Below are the code and all the weights of a small trained network. Each question names an input and a class and asks about switching units off, where a switched-off unit gives its printed mean instead of its output.

import numpy as np


def w(rows, s, z=0):
    codes = np.array(rows[::2]) - 128.0
    scale = np.full(codes.shape[1], s)
    scale[-1] = z or s
    return codes * scale


def f(y):
    return y / 2 * (1 + np.tanh(0.7978845608 * (y + 0.044715 * y**3)))


def log_softmax(a):
    a = a - a.max(-1, keepdims=True)
    return a - np.log(np.exp(a).sum(-1, keepdims=True))


def net(x, mask):
    res = np.array(x, float).reshape(1, 8) / 4 @ E
    y = f(res @ A[0][:, :-1].T + A[0][:, -1])
    res = res + np.where(mask, y, B[0][:, -1]) @ B[0][:, :-1]
    return log_softmax(res[-1] @ U[:, :-1].T + U[:, -1])


A, B = {}, {}
E = w([
[133,136,118,89,223],'x0',
[10,45,102,28,83],'x1',
[137,26,219,213,198],'x2',
[146,72,109,222,84],'x3',
[175,179,146,118,118],'x4',
[134,207,237,169,25],'x5',
[255,82,198,41,143],'x6',
[98,96,218,138,82],'x7',
],0.0063)
A[0] = w([
[104,190,79,105,97,122],'n1',
[102,134,183,139,77,204],'n2',
[85,155,28,83,159,240],'n3',
[130,243,107,107,81,238],'n4',
[158,94,148,255,95,143],'n5',
[181,166,213,71,159,192],'n6',
[149,157,161,194,112,111],'n7',
[71,78,134,102,114,156],'n8',
[185,151,152,201,116,74],'n9',
[190,165,224,82,148,137],'n10',
[118,182,63,99,90,107],'n11',
[146,104,147,204,167,127],'n12',
[64,68,106,131,91,86],'n13',
[245,84,102,65,167,198],'n14',
[74,76,102,157,208,179],'n15',
[81,155,49,101,149,251],'n16',
[93,115,139,89,53,165],'n17',
[33,46,151,80,98,105],'n18',
],0.0097,0.0028)
B[0] = w([
[123,187,104,163,154,179],'n1',
[116,193,139,116,111,187],'n2',
[187,146,25,133,142,253],'n3',
[114,221,169,111,186,217],'n4',
[88,140,172,234,133,229],'n5',
[198,92,155,43,195,220],'n6',
[132,120,182,168,121,177],'n7',
[139,101,135,53,138,189],'n8',
[149,68,183,179,118,184],'n9',
[189,95,168,85,228,215],'n10',
[115,186,100,155,154,184],'n11',
[95,113,107,201,221,197],'n12',
[154,96,198,11,135,184],'n13',
[208,97,60,101,31,255],'n14',
[107,93,109,85,255,230],'n15',
[189,162,35,108,152,231],'n16',
[123,150,97,71,56,188],'n17',
[136,79,134,5,99,231],'n18',
],0.008,0.0074)
U = w([
[60,89,148,122,155,123],'0',
[196,86,94,79,123,203],'1',
[123,224,92,141,91,187],'2',
[46,98,159,118,31,25],'3',
[92,131,195,83,172,141],'4',
[114,117,214,254,124,163],'5',
[153,81,106,179,81,1],'6',
[72,135,66,205,195,77],'7',
],0.0098,0.0041)

Each question gives the input, the list of numbers given to net, and the class t.
The units are the neurons (one row each of A and B). Each row of codes is followed by its name. A weight is (code - 128) times the scale printed after its matrix; where a second scale follows, it is the last column's (A, B and U).
mask holds one flag per neuron, in row order. A switched-off neuron (its flag False) gives its mean, the last column of its row in B, instead of its output. The means were averaged over made-up inputs and are rounded, as every weight is.
A unit's drop is (log p(t) with every unit on - log p(t) with that unit switched off) / (log p(t) with every unit on - log p(t) with every unit switched off).
The circuit of an input: a set's keep is (log p(t) with only the set's units on - log p(t) with every unit switched off) / (log p(t) with every unit on - log p(t) with every unit switched off). Starting from the 12 units with the biggest drops (on a tie, the unit counted first), units are removed one at a time, each time the one whose removal leaves the highest keep (on an exact tie, the one counted first), for as long as the keep stays at least 0.8.
units of the circuit, in order: the units of the circuit, biggest drop first
unit that matters most: the unit with the biggest drop
top k neurons: the k neurons with the biggest drops, biggest first
drop when u is switched off: that unit's drop, to one decimal
input [-4,8,-8,6,5,-1,8,-7], class 2: unit that matters most	n11
input [-6,2,-5,-6,2,8,7,-3], class 4: top 4 neurons	[n4 n10 n6 n3]
input [8,-7,0,-1,8,6,-2,7], class 5: units of the circuit, in order	[n9 n7]
input [3,1,3,7,-6,0,5,-7], class 7: units of the circuit, in order	[n18 n6]
input [-3,-4,-5,5,7,8,8,5], class 5: units of the circuit, in order	[n9 n5]
input [1,7,5,0,-8,4,-4,5], class 3: units of the circuit, in order	[n10 n17]
input [0,-8,-6,-8,-3,3,1,3], class 4: units of the circuit, in order	[n4 n10]
input [7,7,1,0,2,3,-2,6], class 3: top 2 neurons	[n10 n6]
input [-5,6,4,4,-5,-4,-6,3], class 4: top 3 neurons	[n14 n13 n15]
input [-4,2,4,1,-4,8,-7,4], class 3: top 2 neurons	[n18 n17]
input [-3,4,8,-3,5,-1,-2,0], class 0: drop when n14 is switched off	0.2
input [-8,2,-1,7,-5,-1,8,-8], class 6: drop when n18 is switched off	0.2
input [2,6,0,4,1,-4,-8,-3], class 1: drop when n15 is switched off	0.0
input [8,1,-2,-7,2,1,-5,-2], class 2: unit that matters most	n12
